[[154 149 155 136 142 135]
 [147 154 157 104 103 102]
 [101 156 153 101 107 106]
 [102 114 103 153 101 103]
 [103 106 102 155 105 103]
 [153 101 156 103 145 108]
 [101 100 101 155 109 104]
 [154  99 155 154 103 102]
 [102 106 105 152 104 105]
 [103 105 105 154  99 106]
 [106 100 105 155 102 104]
 [101 101 101 152 106 102]]
->
[[102 106 152 101 101 101]
 [104 102 155 105 100 106]
 [106  99 154 105 105 103]
 [105 104 152 105 106 102]
 [102 103 154 155  99 154]
 [104 109 155 101 100 101]
 [108 145 103 156 101 153]
 [103 105 155 102 106 103]
 [103 101 153 103 114 102]
 [106 107 101 153 156 101]
 [102 103 104 157 154 147]
 [135 142 136 155 149 154]]

[[140 112 111 117 145 128 142 111 109]
 [ 99 139 119 130 143 155 151 122 103]
 [107 121 111 148 140 152 106 127 127]
 [139 133 111 120 154 149 142 109 129]]
->
[[129 109 142 149 154 120 111 133 139]
 [127 127 106 152 140 148 111 121 107]
 [103 122 151 155 143 130 119 139  99]
 [109 111 142 128 145 117 111 112 140]]

[[116 146]
 [114 147]
 [114 113]
 [144 148]
 [102 113]
 [111 145]
 [148 149]
 [148 147]]
->
[[147 148]
 [149 148]
 [145 111]
 [113 102]
 [148 144]
 [113 114]
 [147 114]
 [146 116]]

[[105 131 112 125 116 119 154 130 141 116]
 [116 119 113 128 122 130 129 130 128 125]]
->
[[125 128 130 129 130 122 128 113 119 116]
 [116 141 130 154 119 116 125 112 131 105]]

[[128 118 135 115 117]
 [150 115 137 147 136]]
->
[[136 147 137 115 150]
 [117 115 135 118 128]]

[[133 130 156 127 119 127 122]
 [126 138 141 119 115 128 117]
 [126 137 145 121 121 119 112]
 [132 131 153 126 119 127 121]
 [129 135 146 122 119 123 116]
 [125 138 142 120 118 121 113]]
->
[[113 121 118 120 142 138 125]
 [116 123 119 122 146 135 129]
 [121 127 119 126 153 131 132]
 [112 119 121 121 145 137 126]
 [117 128 115 119 141 138 126]
 [122 127 119 127 156 130 133]]
---
[[136 150 111 152 129 119 126 114 108]
 [150  99 156 111 108 156 124 147 150]]
->
[[108 136 150 111 152 129 119 126 114]
 [150 150  99 156 111 108 156 124 147]]

[[149 112 128 128 107 139 133 128 128 130 124 125]
 [144 128 130 112 116 135 133 124 131 128 128 124]
 [146 117 128 109 128 136 131 129 133 128 126 126]
 [143 128 125 111 128 137 131 132 129 130 122 129]
 [147 110 131 106 128 142 128 129 135 132 126 128]
 [142 114 125 109 110 135 129 127 130 127 121 128]
 [145 115 128 110 110 134 128 130 130 129 128 129]
 [128 116 128 105 113 138 132 125 130 129 128 129]]
->
[[125 149 112 128 128 107 139 133 128 128 130 124]
 [124 144 128 130 112 116 135 133 124 131 128 128]
 [126 146 117 128 109 128 136 131 129 133 128 126]
 [129 143 128 125 111 128 137 131 132 129 130 122]
 [128 147 110 131 106 128 142 128 129 135 132 126]
 [128 142 114 125 109 110 135 129 127 130 127 121]
 [129 145 115 128 110 110 134 128 130 130 129 128]
 [129 128 116 128 105 113 138 132 125 130 129 128]]

[[136 116 120 144 115 139 128 143]
 [119 118 136 146 133 138 118 131]
 [136 115 128 112 135 129 138 132]
 [117 117 130 118 144 139 145 123]
 [115 138 118 131 141 115 128 115]
 [114 136 151 121 117 129 136 144]
 [131 140 129 114 119 123 137 125]
 [138 119 148 115 139 122 113 130]]
->
[[143 136 116 120 144 115 139 128]
 [131 119 118 136 146 133 138 118]
 [132 136 115 128 112 135 129 138]
 [123 117 117 130 118 144 139 145]
 [115 115 138 118 131 141 115 128]
 [144 114 136 151 121 117 129 136]
 [125 131 140 129 114 119 123 137]
 [130 138 119 148 115 139 122 113]]

[[121 129 128 144 130 123]
 [122 129 132 126 127 130]
 [137 121 131 111 115 104]
 [128 127 124 118 135 117]
 [130 135 135 133 131 136]
 [125 122 125 120 119 132]
 [122 126 131 126 132 130]
 [125 130 130 133 122 122]
 [133 126 137 127 121 119]
 [126 134 129 132 134 126]
 [120 134 128 132 140 138]
 [124 132 137 136 141 154]]
->
[[123 121 129 128 144 130]
 [130 122 129 132 126 127]
 [104 137 121 131 111 115]
 [117 128 127 124 118 135]
 [136 130 135 135 133 131]
 [132 125 122 125 120 119]
 [130 122 126 131 126 132]
 [122 125 130 130 133 122]
 [119 133 126 137 127 121]
 [126 126 134 129 132 134]
 [138 120 134 128 132 140]
 [154 124 132 137 136 141]]

[[123 114 138 128 120 141 142]
 [139 146 102 110 138 125 113]
 [114 131 125 130 140 134 127]
 [147 111 149 123 106 112 135]
 [130 140 131 132 134 106 109]
 [118 114 123 118 132 139 144]
 [136 117 135 125 119 126 136]
 [107 111 121 126 144 144 148]
 [124 130 132 130 127 132 126]]
->
[[142 123 114 138 128 120 141]
 [113 139 146 102 110 138 125]
 [127 114 131 125 130 140 134]
 [135 147 111 149 123 106 112]
 [109 130 140 131 132 134 106]
 [144 118 114 123 118 132 139]
 [136 136 117 135 125 119 126]
 [148 107 111 121 126 144 144]
 [126 124 130 132 130 127 132]]

[[130 148 117 120 131]
 [126 105 143 140 127]
 [131 125 113 110 110]
 [131 142 110 111 119]
 [130 151 116 120 132]
 [130 119 118 115 111]
 [130 143 117 119 127]
 [125 106 143 140 128]
 [127 147 130 135 144]]
->
[[131 130 148 117 120]
 [127 126 105 143 140]
 [110 131 125 113 110]
 [119 131 142 110 111]
 [132 130 151 116 120]
 [111 130 119 118 115]
 [127 130 143 117 119]
 [128 125 106 143 140]
 [144 127 147 130 135]]

[[127 126 129 127 128 131 131 125 126]
 [124 136 103 123 141 121 116 131 136]
 [134 122 127 126 150 126 130 119 124]
 [135 129 126 136 123 123 137 129 132]
 [126 123 128 123 125 124 131 123 128]]
->
[[126 127 126 129 127 128 131 131 125]
 [136 124 136 103 123 141 121 116 131]
 [124 134 122 127 126 150 126 130 119]
 [132 135 129 126 136 123 123 137 129]
 [128 126 123 128 123 125 124 131 123]]
